[126 136 137 181 119 172]  selin
[126 119  94 116 159 193]  Mugo
[180 121  95 113 147 143]  giv
tags:
[121] -> Z238
[119] -> Z532
[120] -> Z695
[122] -> Z818
[118] -> Z497
[116] -> Z698
key Mugo 1: 	Z532
find: [180 121  95 113 147 143]	giv
has: [ 95 113 147]	yes
find: [126 119  94 116 159 193]	Mugo
has: [126 136]	yes

[116 109 147 156]  kof
[145 117 135 134]  Tubi
[136  77 159 166]  Gedal
[165 152  99  76]  pizaz
[142 106 123 128]  sos
[122 131 126 128]  Tek
[117 146 108 118]  bak
[126 119 128 131]  bepaf
[125 133 139 146]  Fev
[141 128 140 126]  bigan
[145 116 132 129]  soli
[142 121 125 116]  teviv
has: [117 145]	no
tags:
[165] -> Z975
[123] -> Z203
[99] -> Z431
[98] -> Z234
[164] -> Z63
key pizaz 2: 	Z431
find: [122 131 126 128]	Tek

[155 170 106 103] = Zado
[151 143 127 128] = rolen
[ 73 103 108 129] = suzoz
[114 157 122 115] = kom
[155 170 106 124] = nazug
[ 88 122 119 147] = novu
[ 98 174 128 163] = dozuk
[120 136 132 116] = kemi
has: [108 130]	no
has: [ 73 103 107 129]	no
Table of tags by key:
[151] -> Z86
[147] -> Z98
[88] -> Z450
key novu 0: 	Z450
find: [120 136 132 116]	kemi

[ 84  95 123  83  91  95  95  91 130 163 160 138 127 125 131  93 158  81
 166 138 168 157 146  87 131 145 125 127 137 101 127 119 164 158 138  85
 157  90  93 149 105 143 142 133 127 156 135 162 161 144  95 154 109  94
 165 137 101 173 115  91  89  92 128] : labe
[134 139 109 130 136  97 135 100 126 127 107 148  93  97 101 103 103 113
 111 146 146 150 130 134 149 128  91 148  96 150 129 117 142 153 141 135
 151 115 122 139 154 121 104 102 101 117 152 109 135 105 142 139 157 103
 130 102 110 135  91 117 128 130 125] : ginor
[128 128 129 128 129 129 129 128 128 128 127 128 128 128 128 128 129 128
 129 126 127 128 130 129 126 129 128 129 129 128 128 129 128 127 128 128
 127 127 128 126 128 127 128 127 127 128 128 127 128 127 128 128 128 129
 127 128 128 127 128 129 129 129 128] : lofam
has: [ 93 149]	yes
Table of tags by key:
[129] -> Z580
[122] -> Z817
[128] -> Z867
key lofam 38: 	Z867
find: [134 139 109 130 136  97 135 100 126 127 107 148  93  97 101 103 103 113
 111 146 146 150 130 134 149 128  91 148  96 150 129 117 142 153 141 135
 151 115 122 139 154 121 104 102 101 117 152 109 135 105 142 139 157 103
 130 102 110 135  91 117 128 130 125]	ginor
has: [128 127]	yes
has: [128 128]	yes
has: [100 127]	no

[137 135 119 153  93 138 126 187 136 143 101 117 138 119 132 134 133 128
 140 146 133 136 109 154 119 130 125 121 118 116 157 146 125 131 100 140
  93  98 128 124 128 136 136  94 142 153] -> Per
[134 146  95 134 109 170 163 149 125 127 115 127 134 128 145 157 104 121
 131 140 115 134 148 141 125 135 128 143 116 131 168 139 136 118 141  87
 115 127 142 108 136 149 148 124 115 127] -> dut
[137 153 119 134 133 114 141 165 134 140  88 141 122 143 108 155  91 158
 161 115 131 133 128 124  99 128 140 115 123 134 152 165 151 113 143  86
 116 124 130 131 101 129 120 110 128 144] -> Rig
has: [158  91 155 108]	no
has: [170 109 134  95]	no

[130 142 127 127 128 134 128] : figi
[129 143 127 127 127 137 125] : Pul
[178 130 127 144 125 134 109] : gufib
[129 143 127 127 127 137 126] : zav
Table of tags by key:
[125] -> Z715
[137] -> Z683
[109] -> Z774
key Pul 6: 	Z715
has: [127 127]	yes
has: [128 134]	yes
has: [137 127]	no
has: [134 128 127 127]	no
has: [137 127]	no

[134 128 108 128 105 127 133 142 118 127 115 133 128 125 123 114 150 121
 109 149 132 137 184 119 144 107 122 123 119  88 169  80 150 119 131 118
 124 127 140] -> dun
[123 120  81 126  89 133 123 116 135 132 126 128 126 112 160 153 114 122
 138 137 111 128 153 116 110 102 171 129 120 136 173 115 103 129 161 126
 131 111 115] -> navif
[134 128 108 128 105 127 133 142 118 127 115 133 128 125 123 136 150 121
 109 149 132 137 184 119 144 102 171 129 120 136 173 115 103 129 161 126
 131 111 115] -> Tuvu
[134 128 108 128 105 127 133 142 118 127 115 133 128 125 123 136 150 121
 109 149 132 137 184 119 144 107 122 123 119  88 169  80 150 146 131 118
 124 127 140] -> Mizuf
key -> tag
[120] -> Z129
[127] -> Z195
[128] -> Z369
[130] -> Z5
[119] -> Z660
[129] -> Z646
key Tuvu 33: 	Z646
has: [129 161 126 131]	yes

[136  75 129 100 156 157 160] -> verag
[160 139 101 120 100 125 115] -> poz
[140 103 180 130  77 130 129] -> govu
[126  76  87 114  88 150  84] -> Gev
has: [ 77 130 180]	no
key -> tag
[160] -> Z100
[115] -> Z71
[129] -> Z152
[84] -> Z435
key Gev 6: 	Z435
find: [136  75 129 100 156 157 160]	verag
find: [140 103 180 130  77 130 129]	govu

[100 150 135 123 127 129 105 159 110  71 123 116 132  85  97  84  66] = bipin
[147 118 109 168 121 164 142 126 188  99 168 135 116 170  99 129  66] = Feko
[ 93 129 101 100  95 125  86 125 152 147 100 123  90 119 110 182  66] = dok
[168 156 121 177  93 151 112 150 162 105 177 135 117 166 140 104  66] = kep
[119 106 101 146 129 164 138 118 188  98 146 131 108 150  79 148  66] = gar
[ 93 129 101 100  95 125  86 125 152 147 100 123 121  92 119  89  66] = fudar
[115 105 100 141 129 162 135 118 187  99 141 130 107 147  77 151  66] = buda
[ 95 142 137 124 140 127 119 154 110  71 124 116 139  89  89  82  66] = Pekan
[146 117 108 168 122 164 142 126 189  99 168 135 115 170  98 129  66] = pezu
[ 95 139 138 125 144 127 122 153 110  71 125 116 140  91  88  81  66] = dumo
tags:
[147] -> Z784
[105] -> Z599
[148] -> Z885
[104] -> Z966
[168] -> Z401
[129] -> Z890
[84] -> Z370
key kep 15: 	Z966
find: [119 106 101 146 129 164 138 118 188  98 146 131 108 150  79 148  66]	gar
find: [115 105 100 141 129 162 135 118 187  99 141 130 107 147  77 151  66]	buda

[134 165 183 128 140 131] : gosuk
[ 90 165 183 128 140 131] : Lafez
[145  90 103  94 159  93] : Fov
[ 90 165 170 128 140 131] : Sak
Table of tags by key:
[91] -> Z664
[145] -> Z964
[90] -> Z786
[89] -> Z82
key Sak 0: 	Z786
has: [135 165]	no
has: [170 128 140]	yes
find: [134 165 183 128 140 131]	gosuk
find: [ 90 165 183 128 140 131]	Lafez
find: [ 90 165 170 128 140 131]	Sak
has: [128 140 132]	no

[120 129 109 126  62 125 127 129 128] : loguz
[ 98 127 118 129 133 179 128 133 128] : reli
[120 129 113 126  62 125 127 129 128] : Liva
key -> tag
[62] -> Z773
[127] -> Z354
[129] -> Z813
key Liva 1: 	Z813
has: [133 179]	yes

[125 113 114 101 140 114 107 128 119 113] -> vege
[129 119 116 102 119 125 134 127 115 112] -> pez
[130 124 137 140 141 123 100 120 133 134] -> kel
[128 143 134 144 124 144 127 129 143 127] -> Podi
[135 132 129 131 138 144 150 142 141 143] -> Mog
[141 132 142 138 135 136  89 120 137 145] -> ruvos
[128 133 123 131 125 132  74 129 130 143] -> zarem
has: [129 119 116]	yes
Table of tags by key:
[136] -> Z137
[120] -> Z319
[123] -> Z200
[125] -> Z748
[144] -> Z899
key kel 5: 	Z200
has: [128 119]	yes
has: [119 116]	yes
has: [128 133 123 131 125]	yes
find: [129 119 116 102 119 125 134 127 115 112]	pez

[120  86 125 113] : Bodit
[115 126 121 133] : seba
[133 138 109 127] : vegud
[102  78 101 101] : sabid
[115 126 121 110] : lapo
has: [101 101]	yes
tags:
[133] -> Z212
[110] -> Z111
[115] -> Z761
[127] -> Z588
key seba 3: 	Z212
find: [133 138 109 127]	vegud
has: [110 127]	no
find: [102  78 101 101]	sabid
find: [115 126 121 110]	lapo

[133  91 132  73  96 132 126 116 126] : fer
[143 132 136 150 164 112 117 130 141] : lubu
[132 158 129 127  91 125 127 120 141] : rif
[131 158 129 127  91 125 127 120 141] : popib
has: [120 140]	no
key -> tag
[129] -> Z120
[142] -> Z961
[133] -> Z373
[128] -> Z317
[141] -> Z960
[132] -> Z704
[130] -> Z594
key popib 2: 	Z120

[ 96 129 155 116  86 140 151 106 120 154] -> folob
[110 178  94 145  96 135 136  73 118 193] -> pid
[ 91 105 146 156 141  79 156 142 124  89] -> Poki
[115 181  95 150 103 131 132  74 115 191] -> fepi
has: [115  74 132 131]	no
tags:
[74] -> Z855
[72] -> Z848
[73] -> Z148
key pid 7: 	Z148
has: [124  89]	yes
find: [110 178  94 145  96 135 136  73 118 193]	pid
has: [ 74 115]	yes
has: [136  73]	yes

[129 129 131 114 123 127 131 127 124 127 138 130 126 117]  buvo
[127 153 123  96 157 123 128 140 130 150 127 121 130 130]  Fir
[128 148 128  73 134 120 134 127 123 146 125 121 122 118]  siki
[128 148 135  73 134 120 134 127 123 146 125 121 122 118]  zub
[128 139 130 142 155 130 126 141 138 131 129 125 136 130]  Giz
[129 124 127 154 160 139 128 140 133 119 116 124 142 132]  lifof
Table of tags by key:
[160] -> Z216
[130] -> Z270
[131] -> Z562
[127] -> Z775
[128] -> Z444
key lifof 2: 	Z775
has: [124 127 138 130]	yes

[153 102 130 152 100 126 100  91 126 130 128 165 130 127 133 151 130 119
 146] = vom
[173 113 132  97 135 143 121  80 136 126 142 134 137 112 131 146 127 121
 148] = febep
[173 113 132  97 135 143 137  80 136 126 142 134 137 112 131 146 127 121
 148] = Fad
has: [134 142]	no
tags:
[100] -> Z16
[152] -> Z998
[99] -> Z596
[121] -> Z851
[151] -> Z449
[137] -> Z770
[138] -> Z299
[102] -> Z213
key vom 6: 	Z16
has: [130 152 100 126 100]	yes
find: [153 102 130 152 100 126 100  91 126 130 128 165 130 127 133 151 130 119
 146]	vom

[180 157 151 112 115 108  64 130] -> Lova
[146 179 130 118 119 117 148  85] -> misep
[ 94 138 148 107 104 103 161 150] -> tase
[ 88 132 186 136 137 135 110 103] -> Ruga
has: [135 110]	yes
has: [186 136 137 135]	yes
Table of tags by key:
[115] -> Z281
[104] -> Z367
[180] -> Z314
[137] -> Z607
[112] -> Z837
key Lova 4: 	Z281

